Here is a tiny trained network, its code and every weight. The questions are about switching its units off for an input and a class, where a switched-off unit gives its printed mean instead of its output.

import numpy as np


def w(rows, s, z=0):
    codes = np.array(rows[::2]) - 128.0
    scale = np.full(codes.shape[1], s)
    scale[-1] = z or s
    return codes * scale


def f(y):
    return np.maximum(y, 0)


def log_softmax(a):
    a = a - a.max(-1, keepdims=True)
    return a - np.log(np.exp(a).sum(-1, keepdims=True))


def net(x, mask):
    res = np.array(x, float).reshape(1, 8) / 4 @ E
    y = f(res @ A[0][:, :-1].T + A[0][:, -1])
    res = res + np.where(mask, y, B[0][:, -1]) @ B[0][:, :-1]
    return log_softmax(res[-1] @ U[:, :-1].T + U[:, -1])


A, B = {}, {}
E = w([
[114,21,104,93,36],'x0',
[162,81,74,103,194],'x1',
[37,177,133,33,116],'x2',
[82,102,138,131,206],'x3',
[167,205,130,111,80],'x4',
[24,174,125,200,110],'x5',
[137,71,223,204,41],'x6',
[65,133,2,185,143],'x7',
],0.0085)
A[0] = w([
[118,147,140,81,158,85],'neuron 0',
[169,114,127,200,213,208],'neuron 1',
[222,131,73,170,43,173],'neuron 2',
[111,240,144,153,92,74],'neuron 3',
[121,209,165,130,136,138],'neuron 4',
[142,89,175,86,188,231],'neuron 5',
[58,146,107,149,186,251],'neuron 6',
[84,46,194,101,62,221],'neuron 7',
[106,69,192,157,78,119],'neuron 8',
[133,146,175,32,116,155],'neuron 9',
[119,131,99,142,92,46],'neuron 10',
[192,89,129,162,212,122],'neuron 11',
[150,126,92,43,131,102],'neuron 12',
[147,180,173,170,140,190],'neuron 13',
[97,126,60,129,240,198],'neuron 14',
[131,28,173,147,41,222],'neuron 15',
[141,82,138,46,132,140],'neuron 16',
[97,175,157,120,73,197],'neuron 17',
[120,105,6,102,147,254],'neuron 18',
[79,72,209,175,26,124],'neuron 19',
[103,197,183,160,60,204],'neuron 20',
[186,115,179,169,191,127],'neuron 21',
[114,167,165,127,98,105],'neuron 22',
[183,103,79,166,171,249],'neuron 23',
[175,107,144,87,171,154],'neuron 24',
[214,73,112,97,47,214],'neuron 25',
[126,136,223,160,169,221],'neuron 26',
[82,128,38,116,173,150],'neuron 27',
[42,170,34,130,148,227],'neuron 28',
],0.011,0.0035)
B[0] = w([
[91,131,172,94,118,159],'neuron 0',
[157,116,112,130,214,208],'neuron 1',
[138,129,28,168,132,208],'neuron 2',
[136,189,84,94,130,187],'neuron 3',
[149,178,114,67,129,176],'neuron 4',
[188,84,206,85,108,200],'neuron 5',
[83,144,150,101,169,207],'neuron 6',
[134,134,198,186,43,230],'neuron 7',
[118,141,179,182,139,204],'neuron 8',
[127,109,174,86,18,200],'neuron 9',
[134,114,120,139,185,142],'neuron 10',
[177,78,132,108,187,199],'neuron 11',
[99,86,129,116,72,184],'neuron 12',
[178,184,103,83,169,185],'neuron 13',
[71,100,144,103,202,237],'neuron 14',
[139,126,140,211,109,246],'neuron 15',
[114,68,167,112,60,192],'neuron 16',
[135,196,138,130,71,188],'neuron 17',
[57,70,109,137,117,227],'neuron 18',
[100,198,197,227,131,241],'neuron 19',
[147,254,95,131,71,212],'neuron 20',
[213,113,159,118,184,192],'neuron 21',
[171,172,101,127,97,164],'neuron 22',
[145,98,83,128,203,204],'neuron 23',
[156,65,165,116,118,187],'neuron 24',
[148,78,85,160,77,233],'neuron 25',
[199,165,198,123,169,199],'neuron 26',
[7,90,130,129,155,212],'neuron 27',
[29,136,98,114,169,232],'neuron 28',
],0.0085,0.013)
U = w([
[146,101,42,167,154,139],'0',
[136,228,102,68,123,110],'1',
[112,154,177,247,114,148],'2',
[176,96,155,101,194,6],'3',
[24,112,95,108,172,184],'4',
[110,98,188,50,96,141],'5',
[142,57,117,133,88,115],'6',
],0.011,0.0016)

Each question gives the input, the list of numbers given to net, and the class t.
The units are the neurons (one row each of A and B). Each row of codes is followed by its name. A weight is (code - 128) times the scale printed after its matrix; where a second scale follows, it is the last column's (A, B and U).
mask holds one flag per neuron, in row order. A switched-off neuron (its flag False) gives its mean, the last column of its row in B, instead of its output. The means were averaged over made-up inputs and are rounded, as every weight is.
A unit's drop is (log p(t) with every unit on - log p(t) with that unit switched off) / (log p(t) with every unit on - log p(t) with every unit switched off).
The circuit of an input: a set's keep is (log p(t) with only the set's units on - log p(t) with every unit switched off) / (log p(t) with every unit on - log p(t) with every unit switched off). Starting from the 12 units with the biggest drops (on a tie, the unit counted first), units are removed one at a time, each time the one whose removal leaves the highest keep (on an exact tie, the one counted first), for as long as the keep stays at least 0.8.
units of the circuit, in order: the units of the circuit, biggest drop first
most important unit: the unit with the biggest drop
top k neurons: the k neurons with the biggest drops, biggest first
drop when u is switched off: that unit's drop, to one decimal
input [-7,0,-2,-1,0,7,-8,-3], class 4: units of the circuit, in order => (neuron 28)
input [6,0,3,7,-2,-6,-1,2], class 5: units of the circuit, in order => (neuron 2; neuron 16)
input [-3,-5,-8,-7,-3,-5,-1,-2], class 3: units of the circuit, in order => (neuron 21; neuron 11)
input [2,-2,-6,6,1,-8,-1,6], class 0: units of the circuit, in order => (neuron 2; neuron 23)
input [-8,0,-2,8,8,5,3,7], class 4: top 4 neurons => (neuron 28; neuron 14; neuron 27; neuron 6)
input [6,1,5,-8,7,-7,-6,6], class 4: top 3 neurons => (neuron 28; neuron 27; neuron 18)
input [7,8,2,6,0,0,-6,-4], class 5: top 2 neurons => (neuron 5; neuron 16)
input [2,-7,-3,-8,2,-3,-5,-5], class 1: top 2 neurons => (neuron 20; neuron 18)
input [-4,-3,7,8,3,-3,6,-5], class 1: top 2 neurons => (neuron 20; neuron 4)
input [-6,-7,-1,2,1,5,7,0], class 1: drop when neuron 4 is switched off => 0.2
input [-8,-7,-7,6,6,-1,-2,-6], class 1: drop when neuron 20 is switched off => 0.2
input [-1,4,8,2,5,2,-2,-4], class 5: drop when neuron 12 is switched off => 0.1
input [-2,3,-5,-4,0,3,-2,-4], class 3: drop when neuron 20 is switched off => 0.0
input [-2,6,-7,8,1,6,-6,-1], class 4: most important unit => neuron 27
